[[113 120 120 118 146]
 [151 130 116 128 133]
 [135 122 117 123 144]
 [144 141 118 127 123]]
:
[146 128 117 141]

[[119 107 129 135 140]
 [103 117 144 119 104]
 [129 105 129 119 140]
 [125 148 110 119 139]]
:
[140 119 129 148]

[[135 110 103 133]
 [140 136 107 132]]
:
[133 107]

[[140 142 132 143]
 [108 149 107 138]]
:
[143 107]

[[126 127 128  99]
 [123 127 129 134]]
:
[ 99 129]

[[136 143 136]
 [144 130 145]
 [132 135 147]
 [153 130 137]]
:
[136 130 132]

[[143 111 106]
 [132 133 117]
 [142 129 155]]
:
[106 133 142]

[[130 121 156 141 110]
 [118 125 136 147 121]
 [137 114 144 130 125]
 [109 113 126 152 118]
 [131 135 132 127 120]]
:
[110 147 144 113 131]

[[118 106]
 [ 99 138]]
:
[106  99]
---
[[110 143 114 145 126 139 141 129 124 134 129 145 141 126 128 144]
 [110 137 123 137 123 131 135 133 128 129 123 134 135 128 128 144]
 [115 141 121 142 135 135 134 139 139 134 136 142 146 141 123 134]
 [130 108 132 106 121 117 117 128 129 118 118 104 116 125 130 117]
 [116 132 121 134 139 130 128 139 141 133 141 135 142 140 129 121]]
:
[[143 114 145 126 139 141 129 124 134 129 145 141 126 128 144 110]
 [137 123 137 123 131 135 133 128 129 123 134 135 128 128 144 110]
 [141 121 142 135 135 134 139 139 134 136 142 146 141 123 134 115]
 [108 132 106 121 117 117 128 129 118 118 104 116 125 130 117 130]
 [132 121 134 139 130 128 139 141 133 141 135 142 140 129 121 116]]

[[135 142]
 [120 114]
 [128 127]
 [123 121]
 [126 127]
 [129 131]
 [114 107]
 [130 132]
 [115 107]
 [126 129]
 [127 132]]
:
[[142 135]
 [114 120]
 [127 128]
 [121 123]
 [127 126]
 [131 129]
 [107 114]
 [132 130]
 [107 115]
 [129 126]
 [132 127]]

[[117 147 102 109 140 103 135 151 120 117 110 115 153 142 130]
 [153 102 143 131 105 148 110 103 123 121 147 155 104 129 141]
 [145 105 150 140 110 152 116 101 131 131 148 149 102 120 133]
 [142 125 109 104 117 118 113 134 105 100 123 138 136 154 152]]
:
[[147 102 109 140 103 135 151 120 117 110 115 153 142 130 117]
 [102 143 131 105 148 110 103 123 121 147 155 104 129 141 153]
 [105 150 140 110 152 116 101 131 131 148 149 102 120 133 145]
 [125 109 104 117 118 113 134 105 100 123 138 136 154 152 142]]

[[128 140 128 128 126 129 128 131]
 [129 151 128 129 126 129 127 130]
 [128 137 128 128 126 129 128 133]
 [128 117 128 127 127 128 128 130]
 [128 109 128 127 126 127 128 129]
 [128 128 128 128 125 129 128 128]]
:
[[140 128 128 126 129 128 131 128]
 [151 128 129 126 129 127 130 129]
 [137 128 128 126 129 128 133 128]
 [117 128 127 127 128 128 130 128]
 [109 128 127 126 127 128 129 128]
 [128 128 128 125 129 128 128 128]]

[[128 125 128 124 129 130 129]
 [126 141 122 153 121 120 131]
 [130 123 134 120 130 131 128]
 [128 125 128 122 129 130 127]
 [130 124 128 121 131 129 128]]
:
[[125 128 124 129 130 129 128]
 [141 122 153 121 120 131 126]
 [123 134 120 130 131 128 130]
 [125 128 122 129 130 127 128]
 [124 128 121 131 129 128 130]]

[[133 128 127 128 128 130]
 [124 119 135 119 133 142]
 [121 123 129 130 134 133]
 [131 129 131 128 128 131]
 [135 151 115 151 112 107]
 [132 128 126 128 127 130]
 [123 121 133 119 129 141]
 [133 126 124 129 126 129]
 [128 118 137 136 139 125]
 [133 125 128 132 127 128]
 [120 124 129 132 138 126]
 [131 136 117 121 121 122]]
:
[[128 127 128 128 130 133]
 [119 135 119 133 142 124]
 [123 129 130 134 133 121]
 [129 131 128 128 131 131]
 [151 115 151 112 107 135]
 [128 126 128 127 130 132]
 [121 133 119 129 141 123]
 [126 124 129 126 129 133]
 [118 137 136 139 125 128]
 [125 128 132 127 128 133]
 [124 129 132 138 126 120]
 [136 117 121 121 122 131]]

[[128 125 142 117 134 120 124 132 117 143 121 127 131 122 149 108]
 [132 107 118 149 147 109 129 112 128 127 145 139 121 126 116 129]
 [137 129 119 124 128 122 124 156 126 133 119 126 143 124 122 126]
 [130 132 123 134 133 119 122 125 136 130 129 124 116 133 121 128]
 [125 133 127 145 127 123 124 125 109 124 117 126 133 131 141 122]]
:
[[125 142 117 134 120 124 132 117 143 121 127 131 122 149 108 128]
 [107 118 149 147 109 129 112 128 127 145 139 121 126 116 129 132]
 [129 119 124 128 122 124 156 126 133 119 126 143 124 122 126 137]
 [132 123 134 133 119 122 125 136 130 129 124 116 133 121 128 130]
 [133 127 145 127 123 124 125 109 124 117 126 133 131 141 122 125]]

[[128 128 128 128 128 128]
 [129 129 106 128 127 129]
 [128 128 128 128 128 131]
 [129 128 136 127 129 127]
 [128 128 127 128 128 133]
 [128 129 127 128 127 126]]
:
[[128 128 128 128 128 128]
 [129 106 128 127 129 129]
 [128 128 128 128 131 128]
 [128 136 127 129 127 129]
 [128 127 128 128 133 128]
 [129 127 128 127 126 128]]
